Each row has a name. Each question is about the rows just above it. Places in a row count from 1.

Columns, left to right: Q B Z D A H M T F
Q582: [-28.5  21.0  51.0 -48.0 -43.8 -34.1 -35.2 -23.4 -25.1]
Q268: [-47.0   9.3  28.9 -13.7 -25.9 -61.9 -11.2  -0.1 -20.4]
Q802: [-25.8  23.0  46.9 -58.1 -85.4 -35.3  -7.7  12.9   4.0]
Q141: [-47.3   6.3  38.6 -20.6 -13.9 -51.7   4.5   3.1 -26.1]
Q115: [-37.7  14.6  58.0 -31.3 -40.6 -41.3 -20.5   2.5 -33.1]
Q19: [ -2.6 -10.5  41.2  -0.7  -9.4 -35.4  32.8   2.2 -40.9]
Q631: [-62.8  28.0  55.0 -18.0 -46.2 -83.5 -34.9  10.6 -38.7]
Q182: [-46.6  10.9  55.2 -18.1 -26.8 -47.8  -3.0  12.0 -29.7]
Q201: [-11.7  -4.3  39.6  21.1 -34.8 -46.4  14.5  27.1 -38.1]
Q803: [-11.4   2.6  29.7  11.3 -14.8  -5.1   2.7  30.4  -9.8]
Q984: [-38.0 -12.7  24.3   0.0   2.4 -42.2  21.7  24.3 -16.4]
tags:
[39.6] -> Q352
[39.5] -> Q840
[55.0] -> Q909
[39.7] -> Q130
[14.5] -> Q254
The tag of Q201, keyed by place 3:
Q352
Which column holds [12.0 27.1 30.4] top down?
T
Whose row is [ -2.6 -10.5  41.2  -0.7  -9.4 -35.4  32.8   2.2 -40.9]?
Q19

Columns, left to right: N P V C
Q631: [ -9.2   4.5 -42.7 -41.4]
Q984: [-41.0   8.2 -52.1 -63.0]
Q582: [ 71.9   1.0 -47.1   8.7]
Q19: [-74.7   2.4  37.1 -12.4]
Q201: [-22.8  10.8 -24.9 -30.4]
Q803: [ 19.3 -32.9  50.2  34.7]
Q115: [63.8 -8.5 -9.7 25.2]
Q268: [12.2 -2.2 49.0 48.6]
Q192: [ 45.5  -7.6 -44.2 -14.2]
Q182: [-44.4 -17.3  65.3  16.8]
Q141: [ 71.9   1.0 -47.1  31.5]
Q802: [-32.6  -9.4  60.3  26.9]
[-41.4 -63.0   8.7] is in which column, read top down?
C
key -> tag
[10.8] -> Q657
[-9.3] -> Q769
[4.4] -> Q331
[-9.2] -> Q435
[4.5] -> Q106
Look up the entry of Q631 at place 2 in the table:
Q106

Columns, left to right: S L E X
Q803: [ 44.4  59.1 -12.0 -72.1]
Q192: [ 60.2 -50.8 -11.5  19.5]
Q268: [-23.8 -14.1  47.7 -46.3]
Q182: [ 24.1  30.4   0.2 -26.8]
Q802: [ 57.8 -51.8  76.0  -2.7]
Q201: [  1.9  76.8 -37.3 -37.8]
Which column holds [ 59.1 -50.8 -14.1  30.4] top down?
L
tags:
[-51.8] -> Q640
[-14.1] -> Q955
[47.7] -> Q841
The tag of Q268, keyed by place 2:
Q955
Which row holds [ 24.1  30.4   0.2 -26.8]?
Q182
Whose row is [ 57.8 -51.8  76.0  -2.7]?
Q802
Which column holds [ 19.5 -46.3] top down?
X

Columns, left to right: W R J G
Q268: [ 70.0  59.8 -79.7  49.3]
Q582: [-54.4 -58.6 -13.3  31.5]
Q201: [-13.2  -7.3   8.2  11.1]
Q115: [14.4 -7.8 -3.9 -1.5]
Q182: [-19.9  59.4 -41.2 -27.3]
Q802: [33.1  0.2 14.7 55.3]
Q192: [ 70.0  63.4 -80.3  55.3]
Q141: [30.5 51.2 20.8  7.1]
Q631: [ 34.2  28.3 -31.8  23.5]
Q984: [-14.0  63.4 -37.4 -30.7]
Q803: [-58.9 -65.4  20.8 -28.6]
Q19: [-18.5  61.6 -37.7 -34.3]
tags:
[70.1] -> Q345
[33.1] -> Q342
[-58.8] -> Q812
[-19.9] -> Q554
[-58.9] -> Q280
[70.0] -> Q863
[59.8] -> Q114
[69.9] -> Q461
[14.4] -> Q953
[-54.4] -> Q428
Join Q268 by its entry at place 1:
Q863
[-13.2  -7.3   8.2  11.1] is in which row?
Q201
The row with [-18.5  61.6 -37.7 -34.3] is
Q19
Whose row is [ 34.2  28.3 -31.8  23.5]?
Q631

Columns, left to right: pud reda kupid vur zonik vuror vades sof
Q582: [ -3.2  21.9 -59.6 -51.0 -68.7  -8.9 -16.8 -19.0]
Q268: [  3.7  17.2  15.0   7.1  20.5 -24.4 -22.3  -0.8]
Q141: [  0.1  -2.8  -2.4 -39.1  -6.3 -78.0 -70.9   6.2]
Q192: [ -0.1   1.4  17.7 -10.2  20.5 -57.8 -45.9   2.3]
Table of tags by key:
[-71.0] -> Q236
[3.6] -> Q14
[0.2] -> Q910
[0.0] -> Q478
[-39.1] -> Q432
[3.7] -> Q693
[-3.2] -> Q344
[-70.9] -> Q395
[0.1] -> Q788
The tag of Q141, keyed by place 1:
Q788
Which column holds this, read top down? [-59.6  15.0  -2.4]
kupid
Which column holds [-16.8 -22.3] top down?
vades
[21.9 17.2] is in which column, read top down?
reda
Which column holds this, read top down? [-22.3 -70.9 -45.9]
vades

Columns, left to right: Gem mubok dabe nilam Zes duza bamik
Q201: [ 26.3 -20.5   2.7 -41.4  -9.7 -14.0 -12.7]
Q802: [ -8.9 -39.2  -7.6 -20.3  22.4  39.7  14.8]
Q268: [ -9.9   6.3 -33.9  20.2   2.1  41.5  26.5]
Q115: [-38.3 -19.2  30.5  -1.0  27.9  23.8  -3.2]
Q631: [ 42.3   5.6  -6.1 -16.5 -39.9 -19.6 -15.0]
Q19: [ 17.8  -3.8   8.8 -29.6   4.8 -27.7  -5.0]
Q984: [ 22.1   2.3  13.8 -23.5  12.2 -22.6   3.4]
Q141: [ 34.6   8.3  27.1 -38.7 -46.1 -70.9 -52.8]
Q582: [ 19.7  -7.6   8.4 -29.0 -36.1 -34.2 -35.3]
tags:
[26.3] -> Q626
[2.7] -> Q707
[30.5] -> Q687
[-33.9] -> Q368
[27.1] -> Q438
Look up the entry of Q201 at place 3 in the table:
Q707
Whose row is [ 26.3 -20.5   2.7 -41.4  -9.7 -14.0 -12.7]?
Q201
Which column holds this, read top down? [  2.1  27.9 -39.9   4.8  12.2 -46.1]
Zes

Columns, left to right: papam ruk fis Teko vomal dib
Q141: [ -6.0   7.5 -19.7  18.3   1.5   8.1]
Q984: [-34.7 -61.4 -29.5 -11.8 -28.1  29.2]
Q115: [-35.1   9.5  -8.7  55.2 -50.0 -12.4]
Which column holds [ 8.1 29.2] top down?
dib
Which column holds this, read top down? [ 18.3 -11.8]
Teko
key -> tag
[-34.6] -> Q627
[-5.9] -> Q132
[-35.0] -> Q648
[-35.1] -> Q948
[-28.1] -> Q851
[-6.0] -> Q134
[-34.7] -> Q586
[-34.8] -> Q318
The tag of Q984, keyed by place 1:
Q586
[-29.5  -8.7] is in which column, read top down?
fis
Whose row is [ -6.0   7.5 -19.7  18.3   1.5   8.1]?
Q141

Columns, left to right: gabu Remo lomel disa
Q115: [  9.2   5.5 -12.9  -6.2]
Q192: [10.2  8.8 -7.0  1.9]
Q582: [ -7.1 -23.4 -44.0 -76.8]
Q201: [ -2.6 -19.6 -27.0 -67.4]
Q19: [10.4 15.0  8.9 17.1]
Q141: [ -7.1 -24.2 -35.6 -78.7]
Q268: [  3.2 -10.5 -22.9 -45.1]
Q802: [10.5 14.5  7.9 16.0]
Q182: [ -1.4 -17.4 -25.6 -62.2]
key -> tag
[-44.0] -> Q891
[-27.0] -> Q970
[-19.6] -> Q776
Look up the entry of Q201 at place 3 in the table:
Q970
[-7.1 -2.6] is in which column, read top down?
gabu

Columns, left to right: teg bet fosa libo dubiz taza lapa
Q803: [ 31.8  23.9 -37.8   8.7 -21.2  29.9  68.5]
Q802: [ 38.6  -3.7 -25.6  23.7 -20.6  58.1  60.2]
Q182: [ 34.9  12.1 -27.5   8.8 -45.0  53.6  57.3]
Q268: [ 30.0   8.0 -11.9  21.8  -7.6  62.1  55.0]
[58.1 53.6] is in which column, read top down?
taza
Which column holds [12.1  8.0] top down?
bet
Which column holds [29.9 58.1 53.6] top down?
taza
tags:
[62.1] -> Q361
[-7.7] -> Q343
[-20.6] -> Q63
[-21.3] -> Q490
[-7.6] -> Q780
[-21.2] -> Q995
The tag of Q268, keyed by place 5:
Q780
Which column holds this, read top down? [ 8.8 21.8]
libo
[ 31.8  23.9 -37.8   8.7 -21.2  29.9  68.5] is in which row?
Q803
Which column holds [53.6 62.1] top down?
taza

Columns, left to right: sudu les Bato Fego Pubu pova mazed
Q201: [-28.1   2.5 -40.0  -5.6  19.0  38.4   6.2]
Q631: [ 44.8   8.8 -13.1 -16.1  30.5 -26.3 -15.1]
Q182: [ 24.6 -16.5 -45.6  72.9 -35.6 -48.3   3.8]
Q984: [-18.4 -11.6 -32.6  11.7  13.9  60.7  -9.7]
[-35.6  13.9] is in which column, read top down?
Pubu
[ -5.6 -16.1  72.9] is in which column, read top down?
Fego
tags:
[-18.4] -> Q457
[6.2] -> Q637
[-28.1] -> Q8
[6.3] -> Q212
[-28.0] -> Q441
[-28.2] -> Q275
Look up the entry of Q201 at place 1 in the table:
Q8

Columns, left to right: dafa Mefe visi fabez
Q268: [  9.3  17.0  20.2 -14.6]
Q19: [-45.3 -43.1  43.1 -30.7]
Q182: [ 9.3 17.0 20.2 15.6]
Q192: [-23.2  50.4   7.5 -20.9]
Q115: [-23.2  50.4  64.4  48.4]
[ 15.6 -20.9  48.4] is in which column, read top down?
fabez
Which column holds this, read top down? [  9.3 -23.2 -23.2]
dafa
Which column holds this, read top down? [-45.3   9.3]
dafa
Which column holds [  9.3 -45.3] top down?
dafa
[17.0 50.4] is in which column, read top down?
Mefe
[-30.7  15.6 -20.9  48.4] is in which column, read top down?
fabez

Columns, left to right: tobam mose matek vobuk poka lamus
Q141: [ 20.7  73.7  -2.9  51.2 -39.6 -38.9]
Q582: [ 10.2  10.7 -27.9  21.8 -16.7 -24.7]
Q802: [ -8.7  81.7  56.5  57.9 -16.4 -33.4]
Q115: [ 11.0 -30.8 -42.4 -26.8   5.5  20.2]
[10.2 -8.7] is in which column, read top down?
tobam
Which column holds [-24.7 -33.4] top down?
lamus
Table of tags by key:
[-28.0] -> Q981
[-27.8] -> Q873
[56.5] -> Q784
[-2.8] -> Q121
[-27.9] -> Q482
[-42.4] -> Q551
[-2.9] -> Q998
[10.2] -> Q414
The tag of Q582, keyed by place 3:
Q482
Whose row is [ 10.2  10.7 -27.9  21.8 -16.7 -24.7]?
Q582

